Below is a small trained network, with its code and all its weights. Each question gives an input and a target symbol and asks what happens when units are switched off, that is, made to give their printed mean instead of their output.

import numpy as np


def w(rows, s, z=0):
    codes = np.array(rows[::2]) - 128.0
    scale = np.full(codes.shape[1], s)
    scale[-1] = z or s
    return codes * scale


def f(y):
    return np.maximum(y, 0)


def softmax(a):
    e = np.exp(a - a.max(-1, keepdims=True))
    return e / e.sum(-1, keepdims=True)


def log_softmax(a):
    a = a - a.max(-1, keepdims=True)
    return a - np.log(np.exp(a).sum(-1, keepdims=True))


def net(x, mask):
    ids = ['αβγδζηλμπστφψω'.index(c) for c in x.split()]
    T = len(ids)
    res = E[ids] + P[:T]
    r = res
    for j in range(3):
        rows = slice(2 * j, 2 * j + 2)
        q, k, v = (r @ M[0][rows].T for M in (Q, K, V))
        z = softmax(np.where(np.tri(T) > 0, q @ k.T / 2**0.5, -1e9)) @ v
        o = O[0][rows]
        res = res + np.where(mask[j], z, o[:, -1]) @ o[:, :-1]
    y = f(res @ A[0][:, :-1].T + A[0][:, -1])
    res = res + np.where(mask[3:7], y, B[0][:, -1]) @ B[0][:, :-1]
    return log_softmax(res[-1] @ U[:, :-1].T + U[:, -1])


Q, K, V, O, A, B = {}, {}, {}, {}, {}, {}
E = w([
[230,108,169],'α',
[156,231,93],'β',
[109,97,177],'γ',
[219,252,71],'δ',
[75,225,106],'ζ',
[126,110,168],'η',
[160,127,161],'λ',
[167,175,131],'μ',
[153,77,186],'π',
[121,148,152],'σ',
[160,91,177],'τ',
[85,129,161],'φ',
[98,146,155],'ψ',
[138,114,166],'ω',
],0.027)
P = w([
[108,172,251],'0',
[124,148,157],'1',
[188,125,99],'2',
[123,145,145],'3',
[192,125,101],'4',
[124,144,145],'5',
[194,125,102],'6',
[123,143,145],'7',
[196,125,102],'8',
[125,143,147],'9',
[197,126,101],'10',
[124,145,150],'11',
[200,125,102],'12',
[124,144,151],'13',
],0.03)
Q[0] = w([
[11,172,125],'H1',
[157,79,19],'H1',
[127,69,107],'H2',
[159,167,239],'H2',
[183,117,226],'H3',
[169,57,60],'H3',
],0.012)
K[0] = w([
[97,83,16],'H1',
[176,253,170],'H1',
[239,23,14],'H2',
[45,86,227],'H2',
[76,101,168],'H3',
[211,132,73],'H3',
],0.011)
V[0] = w([
[151,2,161],'H1',
[224,166,104],'H1',
[133,126,72],'H2',
[24,102,194],'H2',
[166,200,45],'H3',
[109,171,219],'H3',
],0.0071)
O[0] = w([
[93,69,237,114],'H1',
[153,233,209,118],'H1',
[198,225,55,32],'H2',
[2,137,129,245],'H2',
[68,110,176,78],'H3',
[219,157,210,249],'H3',
],0.005,0.015)
A[0] = w([
[162,64,31,155],'N1',
[96,4,182,1],'N2',
[101,186,28,92],'N3',
[24,80,132,120],'N4',
],0.014,0.0095)
B[0] = w([
[30,195,182,208],'N1',
[151,86,10,255],'N2',
[140,76,152,194],'N3',
[85,115,41,194],'N4',
],0.014,0.007)
U = w([
[243,111,151,120],'α',
[143,236,81,110],'β',
[108,156,21,153],'γ',
[223,221,37,62],'δ',
[55,223,101,33],'ζ',
[88,39,155,203],'η',
[145,68,205,121],'λ',
[175,163,166,104],'μ',
[187,121,51,155],'π',
[74,106,208,161],'σ',
[178,74,123,165],'τ',
[5,124,96,102],'φ',
[25,95,188,3],'ψ',
[108,31,189,152],'ω',
],0.018,0.0055)

Each question gives the input, a string of symbols that net reads in full, and the target symbol t.
The units are the heads (2 rows each of Q, K, V and O) and the neurons (one row each of A and B). Each row of codes is followed by its name. A weight is (code - 128) times the scale printed after its matrix; where a second scale follows, it is the last column's (O, A, B and U).
mask holds one flag per unit, heads first, then neurons. A switched-off unit (its flag False) gives its mean, the last column of its rows in O or B, instead of its output. The means were averaged over made-up inputs and are rounded, as every weight is.
A unit's drop is (log p(t) with every unit on - log p(t) with that unit switched off) / (log p(t) with every unit on - log p(t) with every unit switched off).
The circuit of an input: a set's keep is (log p(t) with only the set's units on - log p(t) with every unit switched off) / (log p(t) with every unit on - log p(t) with every unit switched off). Starting from all 7 units, units are removed one at a time, each time the one whose removal leaves the highest keep (on an exact tie, the one counted first), for as long as the keep stays at least 0.8.
circuit, biggest first: the units of the circuit, biggest drop first
most important unit: the unit with the biggest drop
k most important neurons: the k neurons with the biggest drops, biggest first
which heads matter: for each layer, one digit per head in row order, 1 if its drop is at least 0.15 and else 0, layers parted by /
input α π γ σ γ δ ζ α ψ, target α: 2 most important neurons	[N1; N4]
input φ λ ψ λ, target λ: which heads matter	011
input φ λ α λ β α η η σ, target φ: circuit, biggest first	[H3; H1; N1]
input α φ ω σ η φ π, target α: which heads matter	110
input ψ α δ λ φ σ φ λ α σ η, target ψ: which heads matter	111
input π ω α δ φ ζ λ σ, target σ: circuit, biggest first	[N2; H1]
input ω ω β φ φ φ σ μ ζ μ, target μ: circuit, biggest first	[N2; H3]
input π λ μ τ, target τ: circuit, biggest first	[H3; N2; H1]
input π φ σ α φ φ λ σ σ α τ σ λ, target π: circuit, biggest first	[H1; N2; H3; H2]
input ζ σ μ, target ζ: circuit, biggest first	[N1; H1]
input σ ζ ζ α α τ λ μ η φ δ ζ η, target σ: most important unit	N1
input σ β μ π ζ σ π, target σ: circuit, biggest first	[N1; H2; H1; H3]
input ζ φ ζ ω α α φ γ η, target ζ: circuit, biggest first	[N1; H1]
input φ φ γ μ, target μ: circuit, biggest first	[H3; N2]
input δ σ φ φ σ φ σ φ ζ ψ δ ω φ, target δ: which heads matter	110
input ζ φ α φ η ζ β γ, target γ: circuit, biggest first	[N2; N4]
input η φ γ ζ α α σ ζ μ λ, target λ: which heads matter	001
input π φ η, target π: which heads matter	100
input φ σ π δ β γ μ γ α, target φ: which heads matter	101
input α ω τ λ δ η μ, target α: which heads matter	110
